The rows lie along a hidden order. The number after each row says roughly how far along it the row is, from 0 to 10. A new part has a new order.
In the rows, 128 means zero.
[124 135 130 114 148 120 117 156 127 116 119 152 129  80 131 121 139 109
 142 112 141 140 131 161 198 138 136 136 135 162 161 111 157 123  42 138
 157 144 110 149 107 108 149 150 145 127 136 122 124 167  43 135 141 118
  81 142  91 112 124 141 121 115 108 118 119  53 112 138 140 127 135 149
 147 136 195 113 117 107 130 205 110  75 125 194 108 152 133  95 127 121
 149 141  80 157 113 173 141 119 105 116 159 164 136  94 120 145 131 150
 135 140 101 197 124] => 7
[129 130 130 139 140  96 127  63 192 160 134 124 116  63 106 136 135 154
 156  95 227 180 119 126 148 129 107 123 137 155  79  80 144 131 165 161
 169 145 113  73 194  89   1 127 146 142 118 137 124  74  62 135 167  99
 157 123  96  73 141 106 153  99 168 109 129 141 117 153 127 119 134 166
 119 145 255 100 114 102 150 113  65  90 114  64 141  98 133  95 142 155
 237 146 126 107 116 155 116 114 152  52 177  56 118 129 230 126 106 122
 112 114 173 157 125] => 0
[131 135 128 131 140 106 120 146 128 133 130 147 123  76 123 108 142 122
 157 116 164 140 131 151 169 139 132 129 136 154 133  96 131 129  55 125
 142 162 125 134 131 102  88 146 155 128 130 117 124  95  73 133 129 114
 101 133  69 118 127 136 130 115 132 107 121  82 101 142 135 119 134 145
 133 134 212  78 119 110 136 202 113  67 116 154 112 140 129  72 127 135
 160 121 101 139 114 161 133 130 134 107 176 130 129 105 150 142 126 138
 134 132 133 214 134] => 6
[129 126 134 122 197 119 125 108 195 135 142 159 123  76 125 106 150 152
 168  79 217 160 127 194 183 141 140 135 131 159 108  84 162 141  58 148
 168 163 124 112 137  87   1 137 152 128 116  99 121  95  32 136 127 103
 135 150  66  90 130 106 127 100 136 105 122  56 112 140 127 118 133 160
 142 132 249  94 130 102 139 162  93  73 124 144 121 142 116  48 132 132
 233 141  97 114 116 169 123 121 145  84 198  95 120 134 188 139 112 134
 122 128 151 180 144] => 4
[129 124 130 148 158 107 132  72 166 152 129 116 123 146 111 123 127 155
 148  95 190 134 124 120  90 128 123 127 126 121  46 119 119 128 159 135
 147 129 123 106 193 138  17 119 145 129 115 137 128  45 151 120 115 140
 186 128  90 100 138 106 156 125 179 115 130 156 124 138 115 124 133 131
 102 128 167 111 131 126 126  67 118 115 120  47 147 117 131  82 136 149
 166  91 150  83 134 120 102 136 166  74 169  73 119 164 197 129 119  97
 118 112 175 105 125] => 2
[128 127 118 119 130 166 117 186 106  98 139 130 144 179 145 121 128  93
 105 179  66  76 131 142 137 126 143 131 122 110 170 160 104 123 105 113
 105 119 142 167  55 150 255 119 102 102 137 139 134 190 168 119 109 160
  82 126 161 167 127 150 106 150  93 144 119 113 137  90 132 134 121  93
 142 118  28 144 126 156 114 124 166 162 146 197 110 140 132 174 105  83
  52 137 121 154 149 107 141 142  94 191  65 194 138 109  49 119 141 144
 138 146  72 100 132] => 10
[124 125 130 133 175 111 129  80 226 155 154 143 116  53 108 120 145 165
 166  68 222 180 121 163 184 133 132 131 135 159  84  71 167 133 113 155
 182 158 114  91 155  93   1 131 144 125 109 101 120 100  42 135 146  88
 162 141 100  79 134 101 147 103 157 111 128 105 113 139 125 116 135 173
 128 146 255  86 128  93 145 119  83  82 126  86 136 115 124  58 141 144
 243 147 112 115 117 173 120 115 150  62 192  77 119 136 198 131 108 123
 115 114 179 145 134] => 1
[129 136 125 120 111 133 112 170 108 108 136 135 130  94 131 123 136  98
 129 131 113 108 128 135 160 131 135 127 133 136 148 134 127 125  95 119
 133 149 132 152 102 125 230 133 129 125 137 130 129 183  92 123 135 132
  71 122 127 129 123 149 119 129 108 122 125  93 113 106 138 128 131 138
 145 130 122  99 113 127 139 163 132  98 138 170 105 139 140 134 123 109
  92 130 101 160 128 130 147 129 108 160 110 183 138  97 113 133 139 144
 136 137  99 163 133] => 7
[129 128 117 137  72 142 118 147  94 119 150  99 129 160 120 134 121 118
 105 162 105 106 128 102  96 119 128 122 127  99 146 160  96 113 166 111
 110 125 133 153 119 156 255 122 105 108 126 134 134 143 204 112 120 153
 119 113 147 157 129 143 137 149 138 138 128 168 124  92 124 126 125 126
 121 128  81 121 125 142 124  66 152 165 133 104 124 112 147 187 121 108
  45 111 136 116 146  89 136 138 126 160  64 170 135 125 104 117 143 110
 136 118 115  93 119] => 6
[119 126 115 121 127 145 124 149 120 113 141 120 140 160 125 139 124 107
 105 158  97 110 126 127 137 125 138 136 128 119 147 147 123 106 151 147
 135 119 123 147  81 147 248 120 100  98 130 142 130 211 167 122 136 147
 110 131 154 135 131 137 124 141 117 141 118 129 138  97 131 130 126 122
 142 129  78 151 120 140 119 103 144 174 142 164 122 127 140 164 111  95
 103 150 124 129 143 115 139 126  99 167  73 172 134 108  74 116 132 129
 132 132  93  99 120] => 7
[127 133 127 121 124 115 126 149 116 116 118 145 127  80 128 124 133 115
 138 120 128 143 131 140 152 136 129 131 136 159 138 112 147 121  63 137
 138 149 115 137 116 114 116 148 141 134 134 120 123 163  73 137 137 115
  85 138  90 115 123 137 126 115 118 119 120  80 114 148 139 125 132 142
 142 135 164 117 121 113 134 203 115  94 116 173 113 141 131 111 129 135
 136 140  97 149 110 161 143 119 116 116 154 145 131  95 134 139 126 144
 132 135 108 207 126] => 6

Next part:
[ 72 115 123 116 120 109 143 150 122 111 139 136 116 131 190 112  99 131
 112 137 170 176 142 143 112 131 128  76 180 111 120 132 109 132 135 134
 120  77 118 144 106 134 122 158  58 148 157 124 115 101 113] => 3
[181 168 124 145 140 153 114 109 125 123 118 116 136  99  74 148 186 129
 151 119  50  87 110 100 160 116 124 214 116 119 153 109 160  92 109 136
 132  93 132 145 136 117 122 135 128 108  76 137 136 148 137] => 6
[207 133 124 137 161 148 121 123 129 107 147  68 167  75  90 141 141 124
 143 111  49  85 117 133 174 112  98 215  64 142 134 120 141 103 140 110
 136 197 132 127 153 121 112 114 157 202  73 134 150 139 136] => 7
[153  83 114 109 160 109 150 160 121  73 166  77 156  93 201 115  69 120
 109 120 128 159 147 191 150 115  81  76 117 132  93 133  92 118 173  95
 128 172 117 132 126 135  98 143  87 229 138 123 151  92 115] => 8
[132 142 127 132 124 126 123 122 127 150 120 130 126 128 116 135 149 130
 134 129 117 121 122 116 130 128 134 149 143 121 137 122 143 120 123 139
 128 106 127 135 126 125 129 133 121 107 121 130 127 138 129] => 0
[146 112 121 121 146 125 137 144 125  97 149 107 144 103 167 127 106 124
 124 124 115 135 132 153 146 119 110 129 120 126 117 126 117 118 147 113
 128 161 124 136 127 129 110 135  99 201 125 129 137 107 123] => 2
[160 115 120 102 147 127 135 142 125 107 148 101 147 102 155 126 112 124
 126 121 103 128 132 154 145 124 103 143 124 135 117 126 113 116 153 116
 129 148 128 132 130 129 119 131 128 199 120 127 142 116 125] => 2
[180  80 118 118 169 123 144 150 127  90 164  65 169  79 169 123  74 115
 123 112 110 113 135 192 169 116  75 157  64 147  99 130 108 114 172  91
 133 213 126 121 140 129 105 117 138 255 109 125 155 108 127] => 7
[ 67 189 139 142  73 129 118  97 131 186  80 210  81 195  83 133 180 141
 136 146 157 130 116  54  76 144 202 103 182 109 164 127 154 150  73 171
 122  14 134 133 117 126 156 125 139   1 148 130  98 155 131] => 10
[123  57 120 107 155 103 150 159 127 104 167  90 150 101 198 105  49 120
 105 126 175 163 148 188 138 125  89  68 110 145  88 142  89 144 175  93
 128 181 120 116 127 138 114 127 129 239 167 119 139  92 120] => 8
[140 151 122 132 149 134 128 135 120 100 132 105 128  95 132 134 158 128
 135 124  75 144 125 123 148 115 112 162 148 105 139 114 137  89 124 129
 126  98 119 156 117 125 115 152  64 156 107 134 134 127 123] => 1
[150 128 124 129 148 134 128 123 126 123 134 100 149 107 124 135 135 126
 130 124  96 117 126 128 149 119 113 152 118 130 132 121 130 110 145 120
 131 144 127 134 132 126 118 128 127 183 102 130 136 133 130] => 2
[133 102 118 121 146 120 138 145 123  95 151 105 139  82 168 122 101 122
 118 126 133 144 135 160 143 124 111 121 145 127 113 124 113 116 146 116
 126 137 121 137 119 130 120 145  93 202 135 127 135  99 122] => 2
[187 107 114 125 167 131 136 146 123  72 164  51 165  64 142 133 103 120
 128 111  74 119 129 178 181 108  74 176  88 132 112 118 120  94 164  99
 132 194 124 138 137 126 100 138 107 255  93 132 155 108 124] => 7
[126  82 114 108 153 103 153 168 121  73 171  85 145  83 222 109  58 121
 109 126 148 175 148 192 141 121  89  88 135 124  91 132  90 120 172 106
 125 153 117 143 117 138 104 151  73 255 155 122 144  82 113] => 8
[158 140 125 126 145 135 130 136 126 111 137 101 138 104 111 131 136 128
 131 120  99 117 126 134 149 118 105 170 117 127 131 121 135 110 137 121
 131 162 127 135 133 127 119 130 122 165 108 130 140 131 131] => 2
[214 128 132 142 152 154 114 105 134 122 127  86 163  99  50 143 166 123
 148 109  48  62 112 124 168 117 115 223  54 153 134 123 151 112 127 108
 139 228 139 109 157 122 122  96 202 170  66 133 147 151 143] => 6
[120 114 122 119 137 115 139 150 126 103 150 120 134 117 175 117  87 125
 114 129 158 148 138 154 133 127 108  93 128 133 111 134 107 135 147 113
 126 142 120 128 123 134 117 136 111 205 147 123 131 108 123] => 3
[171 157 136 147 131 154 108  97 134 147 111 124 138 124  28 146 172 128
 154 115  59  64 108  98 151 124 129 214  74 149 148 121 151 119 104 127
 136 174 140 109 149 119 130  97 206  77  77 135 129 165 149] => 6
[178 158 135 147 128 154 110  91 133 156 112 115 145 127  14 148 179 128
 149 116  62  69 107 102 149 124 138 205  84 145 154 118 155 118 107 136
 135 171 141 117 151 112 132 100 201 106  71 134 131 161 148] => 6
[117 154 122 130 123 126 129 135 123 118 121 145 115 135 151 130 153 130
 129 133 131 141 128 113 133 126 133 107 173 104 141 118 134 112 118 138
 124  67 124 153 113 127 129 156  68 108 125 131 119 124 121] => 0
[ 95 197 143 149  79 143 105  84 132 187  77 205  82 196  50 140 198 140
 143 140 134 107 111  50  83 143 195 139 156 115 166 124 167 143  75 171
 126  44 138 125 123 120 160 116 161   1 128 133  98 164 136] => 10
[131 155 129 132 126 136 121 120 127 134 124 123 126 129 106 136 151 129
 135 124 103 115 122 115 131 124 137 161 134 122 132 121 143 117 114 130
 128 110 130 131 130 123 127 135 120  95 110 130 126 134 128] => 0
[126  45 124 107 145 106 150 147 135 114 162 100 154 126 185 106  41 119
 105 123 188 145 144 194 121 136  99  62  87 167  84 151  87 160 170  97
 131 255 125  96 137 139 113 101 175 234 160 116 139 103 127] => 8
[ 86 188 145 143  73 136 109  91 134 184  76 207  86 199  51 138 185 140
 142 142 152 112 115  54  78 146 198 114 165 125 164 131 158 153  77 173
 125  42 137 117 128 123 167 110 170   1 137 130  96 167 137] => 10
[190 161 136 145 132 154 110  98 133 145 114 110 143 117  52 146 183 129
 151 117  62  72 109  94 150 123 133 223  78 142 150 118 153 114 114 128
 135 175 139 122 154 118 129 106 190  93  70 134 134 159 143] => 6

Part 3:
[108 142 153 119 121 141 135 136 121 134  62 105  98 139 114 124 129 133
 140 136  88 146] => 6
[143 139 127 142 127  98 118 118 124 109 163 131 135 123 194 133 135 103
 135 142 189 125] => 3
[159 136 124 137 120  93 108 124 124  85 129 138 148 117 191 134 127  98
 141 134 168 127] => 3
[149 141 130 134 123 110 124 129 123 105  99 129 122 128 157 127 133 112
 141 137 115 146] => 4
[138 135 130 115  98 136 113 153 122 102  14 114 106 122 118 110 113 121
 144 125   8 177] => 7
[ 90 145 155 126 131 142 148 129 121 146  93 120  88 149 126 122 139 132
 133 146 102 150] => 6
[126 141 143 138 134 108 133 120 124 137 141 132 119 134 163 131 142 116
 140 150 171 132] => 4
[105 138 153 118 120 150 140 141 124 137  62 120  94 152 122 113 130 126
 136 140  52 163] => 7
[154 137 129 146 127  86 111 115 126  99 188 147 142 130 211 137 136 103
 144 142 200 121] => 2
[ 93 139 156 120 125 142 144 139 124 145  75 103  80 145 110 112 131 127
 126 142  60 164] => 7
[138 145 133 147 131  77 125 103 121 113 221 168 150 129 210 147 147 111
 151 150 253 102] => 0
[155 137 130 142 131  96 123 119 125  98 161 155 146 123 204 133 136 101
 141 144 191 120] => 3
[151 137 118 143 126  95 114 130 124  96 159 142 143 122 201 138 135 101
 137 144 196 129] => 3
[147 139 122 142 124  90  95 111 123  93 193 156 154 119 228 140 137  96
 145 142 219 118] => 1
[129 145 130 152 137  73 128 101 119 116 226 168 155 130 208 145 152 112
 145 159 248 107] => 0
[106 141 147 122 122 141 137 138 121 134  85 121  99 139 123 122 130 129
 141 135  88 167] => 6
[158 141 121 146 120  82 113 116 119  89 183 174 156 119 216 143 141 103
 150 141 220 120] => 1
[161 135 126 138 123  93 114 118 123  97 151 145 156 120 207 135 134 101
 143 143 200 126] => 3
[101 138 148 121 119 145 135 142 119 136  69 109  91 144 111 114 131 128
 137 138  54 163] => 7
[127 138 141 136 130 110 133 122 124 117 125 132 120 131 171 131 141 113
 134 144 165 137] => 4
[ 91 138 162 114 129 156 148 139 127 140  62  88  75 147 108 110 129 125
 132 137  36 170] => 8
[102 143 140 126 120 136 126 136 122 135  70 112  90 135 126 113 129 128
 139 144  50 160] => 6
[130 141 138 147 137  85 130 105 123 118 193 142 148 137 204 139 143 110
 139 150 246 117] => 2
[141 140 130 127 111 123 115 140 122  92  71 127 124 119 158 124 121 113
 142 122  83 157] => 5
[145 142 133 146 123  69 118 105 118  94 193 162 137 120 195 146 142 111
 143 147 248 111] => 0
[174 143 114 143 118  80 110 114 118  80 177 171 175 118 202 144 134 108
 146 138 217 116] => 0
[133 140 131 142 132  90 127 103 124 117 170 146 148 129 192 139 142 106
 136 146 217 116] => 3
[164 141 119 143 118  79 109 117 120  95 179 170 154 123 203 145 136 104
 152 136 220 116] => 0
[112 142 146 128 126 122 130 134 122 133 112 126 109 137 143 128 133 118
 140 139 115 141] => 5
[122 143 139 123 116 125 127 139 122 119  75 122 104 135 126 122 125 123
 143 134  75 152] => 5
[ 80 137 165 122 130 151 149 141 128 157  55  86  69 150 103 113 132 124
 128 142  43 163] => 9
[122 148 141 152 142  65 142  95 119 135 245 168 143 132 204 151 157 111
 145 160 255 103] => 0
[137 144 133 144 132  71 122 103 121 110 197 165 149 127 193 149 145 104
 152 149 252 119] => 1
[109 143 143 130 128 121 137 132 121 131 110 119 102 135 133 125 134 118
 137 140 112 145] => 5
[101 141 158 122 122 143 136 139 123 141  77 111  91 141 111 116 133 128
 133 137  48 154] => 7
[102 143 151 123 124 133 143 134 122 142  84 123  95 144 118 120 137 130
 136 133  98 148] => 6
[ 90 134 159 114 126 154 141 151 128 144  49  87  76 143 117 109 126 120
 124 138  37 173] => 9
[150 139 134 133 115 104 118 130 123 102 106 134 133 122 157 132 121 107
 140 131 123 144] => 4
[129 140 147 146 143  96 133 114 126 123 197 135 124 134 204 136 143 108
 129 150 188 126] => 3
[153 141 118 147 124  82 114 108 118  89 186 175 153 120 214 147 142 112
 153 137 230 111] => 0
[141 138 128 139 122 105 120 125 123 100 154 140 131 122 167 132 134 104
 138 138 159 131] => 4
[163 138 116 143 121  86 111 117 123  75 158 153 156 117 216 127 136 104
 147 140 200 124] => 2
[130 138 131 143 133  89 123 111 125 112 198 147 129 128 210 135 137 106
 137 150 195 124] => 3
[199 129 101 130  97 107  83 147 125  45  67 135 161  98 184 124 105  96
 150 113 108 153] => 4
[105 146 151 132 138 109 147 120 121 139 132 121 119 142 152 127 143 121
 137 151 158 137] => 5
[ 69 139 170 122 139 160 165 130 129 168  75  82  66 154 107 112 138 129
 120 151  90 163] => 9
[ 69 137 169 123 142 160 164 139 130 178  69  70  60 154 108 115 140 124
 117 156  51 157] => 10
[ 75 142 168 123 138 149 159 129 126 171 128  99  70 155 102 117 138 130
 128 156  83 164] => 8
[114 141 143 149 148  90 142 102 125 136 193 142 124 141 205 139 152 106
 138 162 249 120] => 3
[ 88 141 153 122 126 138 143 138 121 144  72  93  97 143 109 120 132 131
 137 139  59 157] => 6
[ 99 138 150 119 122 149 139 135 122 138  60 105  86 145 109 117 133 129
 136 139  77 156] => 7
[133 140 137 130 124 110 126 127 122 115 124 128 120 126 155 128 134 114
 142 140 142 142] => 4
[ 74 139 167 122 133 164 154 138 131 162  52  89  83 151 130 111 132 121
 119 149  70 173] => 9
[149 141 126 145 129  76 120 108 120  97 196 166 151 122 205 144 143 112
 148 145 232 116] => 1
[139 140 133 149 134  95 133 113 125 111 178 145 138 129 202 135 140 104
 137 147 200 125] => 3
[141 143 123 145 130  95 120 111 124 102 184 151 146 124 208 139 139  97
 147 141 213 115] => 2
[111 136 152 116 115 151 131 148 126 131  43 102  93 139 186 103 122 123
 135 132  25 170] => 8
[ 89 136 162 119 130 161 144 148 132 150  38  78  82 147 119 107 127 118
 120 142  34 168] => 10
[105 127 149 115 118 170 134 151 132 131  22  78  81 138 125 105 117 117
 121 130   1 179] => 10
[104 134 155 118 120 159 136 149 131 128  23  86  78 139 129 110 119 119
 126 140  16 168] => 9
[124 143 144 125 122 136 129 136 121 116  89 132 113 133 147 126 130 116
 141 136 113 149] => 5
[ 58 140 179 127 144 150 166 128 128 179  92  85  61 162 140 114 145 128
 119 159 104 160] => 9
[ 99 143 144 127 121 123 129 136 121 132  87 125  93 127 131 126 133 120
 140 138  95 150] => 5
[149 142 123 144 125  73 118 103 120 101 206 174 157 124 206 147 137 110
 149 146 233 115] => 0
[ 86 140 161 119 129 144 150 137 126 155  65  90  80 147 140 114 135 132
 133 140  76 170] => 8
[143 143 128 148 128  76 118 108 116 107 198 169 154 126 209 146 146 110
 151 146 225 109] => 0
